[[124 144 103 130 123]
 [120 113 111 123 134]
 [142 133 156 130 137]] -> 113

[[113 121 126 142 110 137]
 [105 104 141 152 135 132]] -> 104

[[136 147 140 124 120 121]
 [147 152 142 120 117 126]] -> 152

[[131 131 137 137 137]
 [138 125 107 104 104]
 [131 131 142 140 141]] -> 125

[[123 128 133 114]
 [117 106 141 103]] -> 106

[[112 142 130 120 119 128 143]
 [136 115 138 131 121 137 135]
 [116 143  99 152 118 104 129]] -> 115

[[119 136 126 129 114]
 [149 115 132 136 101]
 [124 135 122 134 105]] -> 115

[[147 128 143 157]
 [122 141 121 134]] -> 141

[[141 105 154 135]
 [140 130 134 143]
 [111 126 130 111]] -> 130
---
array([155, 127, 126, 151])	127
array([101, 154, 105, 137, 149, 112, 147])	154
array([137, 119, 118, 143, 102, 138])	119
array([ 99, 140, 150, 127, 125, 126, 142])	140
array([130, 120, 105, 144])	120
array([141, 123, 142, 132, 102, 146, 116])	123
array([109, 126, 114, 124, 105, 111, 144])	126
array([104, 157,  98, 145])	157
array([102, 144, 152, 143])	144
array([135, 120, 156, 135, 119])	120
---
[[140 146 142 145 151 142 150]
 [137 142 141 153 139 146 151]
 [148 141 142 145 144 144 140]]: 148

[[153 124 140 130 145]
 [130 138 143 108 138]
 [118 146 121 129 117]]: 118

[[132 117 140 116 135 120]
 [137 128 120 144 128 146]
 [138 129 118 146 128 150]]: 138

[[110 119 125 108 136]
 [141 132 118 152 128]
 [110 120 124 112 143]]: 110

[[115 124 140 132 135]
 [105 121 125 119 117]
 [133 129 127 129 138]]: 133

[[129 134 123 130 124 114]
 [109 137 111 107 139 130]
 [150 111 154 151 116 140]]: 150
---
((109, 149, 113, 118, 112, 149), (129, 109, 125, 145, 124, 113)) gives 118
(105, 151, 143, 102, 101) gives 102
((121, 152, 118, 126), (109, 146, 110, 132)) gives 126
((113, 131, 140, 104, 125), (155, 112, 128, 146, 136)) gives 104
(104, 131, 124, 138, 141) gives 138
((149, 131, 100, 140), (147, 131, 128, 130), (120, 110, 139, 111)) gives 140
((117, 147, 133, 152), (138, 113, 126, 110)) gives 152
((115, 132, 144, 107), (109, 149, 118, 130), (115, 128, 142, 105)) gives 107
(126, 156, 140, 101) gives 101
((133, 130, 152, 139, 152, 142, 134), (128, 129, 129, 129, 126, 130, 121)) gives 139
---
[151 117 128 118 115 137] value 151
[131 133 118 123 111 110 151] value 131
[156 131 128 129 137 133 154] value 156
[152 123 145 130 104 110] value 152
[122 138 130 127 149 151 121] value 122
[114 149 145 105 112 122 142] value 114
[114 117 132 140 134  98 126] value 114
---
[[136 113 133 113]
 [146 115 128 104]
 [144 115 118 116]]: 115

[[107 103 128 154 133 130 107]
 [101 115 129 147 121 120 136]
 [110 117 118 148 120 143 127]]: 117

[[132 122 136 123 122 129]
 [136 131 121 137 112 153]
 [137 133 142 107 139 116]]: 133

[[100 125 138 102]
 [100 113 142 102]
 [155 131 103 153]]: 131

[[134 102 140 134 122 147]
 [104 147 122 111 137 113]
 [103 148 124 109 137 114]]: 148

[[143 140 136 129]
 [155 140 136 134]
 [117 131 144 139]]: 131
---
[[140 132 133 129 119]
 [119 127 141 137 125]
 [131 124  99 128 130]] result: 140, 130

[[131 129 135 129 124 130]
 [126 128 149 125 119 128]] result: 131, 128

[125 117 120 151 111] result: 125, 111

[148  99 141 154 104 151] result: 148, 151

[133 140 135 104 146 113 107] result: 133, 107

[144 103 131 151] result: 144, 151

[153 115 128 105] result: 153, 105

[[149 120 123 128 129 143]
 [141 133 116 135 133 136]] result: 149, 136
---
[130 134 108 104 121 128 133] | 108

[116 119 155 136] | 119

[[131 135 131 139]
 [136 123 139 132]
 [128 139 149 116]] | 123

[106 116 131 146 142 139 145] | 116

[110 151 120 121 124 114] | 114

[128 132 156 148 153] | 132

[144 107 145 103 135] | 107

[132 141 126 110  99] | 110

[[147 117 117 140 131 118]
 [102 117 119 131 141 138]
 [115 133 145 118 136 124]] | 115

[139 104 136 157 146 123] | 123
---
[[143 122 149 103 114]
 [104 116 121 142 132]
 [134 117 137 155 126]] --> 126

[[112 133 121 119 105 135 141]
 [115 131 124 127 124 145 143]
 [122 134 126 131 139 137 133]] --> 133

[[ 98 138 136 134]
 [153 134 113 120]
 [121 129 132 124]] --> 124

[[107 123 129 144 129 145 111]
 [121 127 131 150 146 135 125]
 [128 125 134 142 145 103 145]] --> 145

[[119 105 116 119 122]
 [132 120 123 125 132]
 [127 134 138 126 134]] --> 134

[[124 131 126 139 126 128 135]
 [116 131 133 139 126 128 127]
 [151 128 119 111 128 134 125]] --> 125
---
[[151 121 133 125 132]
 [117 139 132 133 138]
 [118 131 118 125 132]] -> 133

[[148 137 144 148]
 [155 142 145 155]
 [120 114 133 120]] -> 144

[[129 126 140 123 115 131]
 [126 147 107 138 150 132]
 [100 115 143 137 117 141]] -> 140

[[130 150 145 123 107 134]
 [132 121 105 119 108 118]
 [135 132 106 124 113 147]] -> 145

[[142 145 130 116 125 132 117]
 [127 112 110 124 111 122 119]
 [111 101 122 129 133 118 127]] -> 130

[[111 124 126 120 138]
 [121 139 155 145 145]
 [135 130 131 155 113]] -> 126

[[131 144 150 132 125 100]
 [138 118 126 127 124 127]
 [135 151 125 120 127 107]] -> 150

[[135 125 122 101 131 142]
 [137 123 127 126 107 146]
 [135 143 118 117 116 122]] -> 122

[[124 148 110 144]
 [112 139 103 140]
 [120 140 108 142]] -> 110
---
125	138	114	150	128	144 -> 128
107	129	139	108 -> 139
140	102	119	126	153 -> 126
137	140	137	153	108	124	126 -> 124
105	135	108	118	126	132 -> 126
143	130	108	154	136 -> 154
139	114	106	113	113	137 -> 113
133	122	106	142	114 -> 142
136	152	137	118 -> 137
131	129	128	135	155	144	138 -> 144
---
[[121 123 133 128]
 [117 141 150 123]
 [121 101 117 134]]
117

[[153 154 112 112 114 114 113]
 [121 120 126 126 126 126 126]
 [117 117 141 141 139 139 140]]
141

[[122 138 150 136 126]
 [144 124 126 139 137]
 [130 129 132 134 131]]
132

[[129 134 110 110 109 111 117]
 [129 107 143 120 120 133 149]
 [132 136 138 135 100 121 147]]
138

[[ 99 150 153 156 152 156  99]
 [146 113 151 116 121 109 106]
 [106 142 111 117 130 118 113]]
111

[[127 129 141 132 121]
 [129 127 102 121 135]
 [129 127 102 121 135]]
102

[[127 133 125 128]
 [130 150 116 134]
 [127 136 123 156]]
123

[[114 141 128 119 127]
 [141 140 130 117 141]
 [122 154 116 146 138]]
116

[[128 141 129 127 147 120 102]
 [140 143 118 134 136 129 115]
 [126 135 138 131 134 135 130]]
138

[[130 121 126 119 157]
 [116 132 104 123 123]
 [126 135 140 129 117]]
140
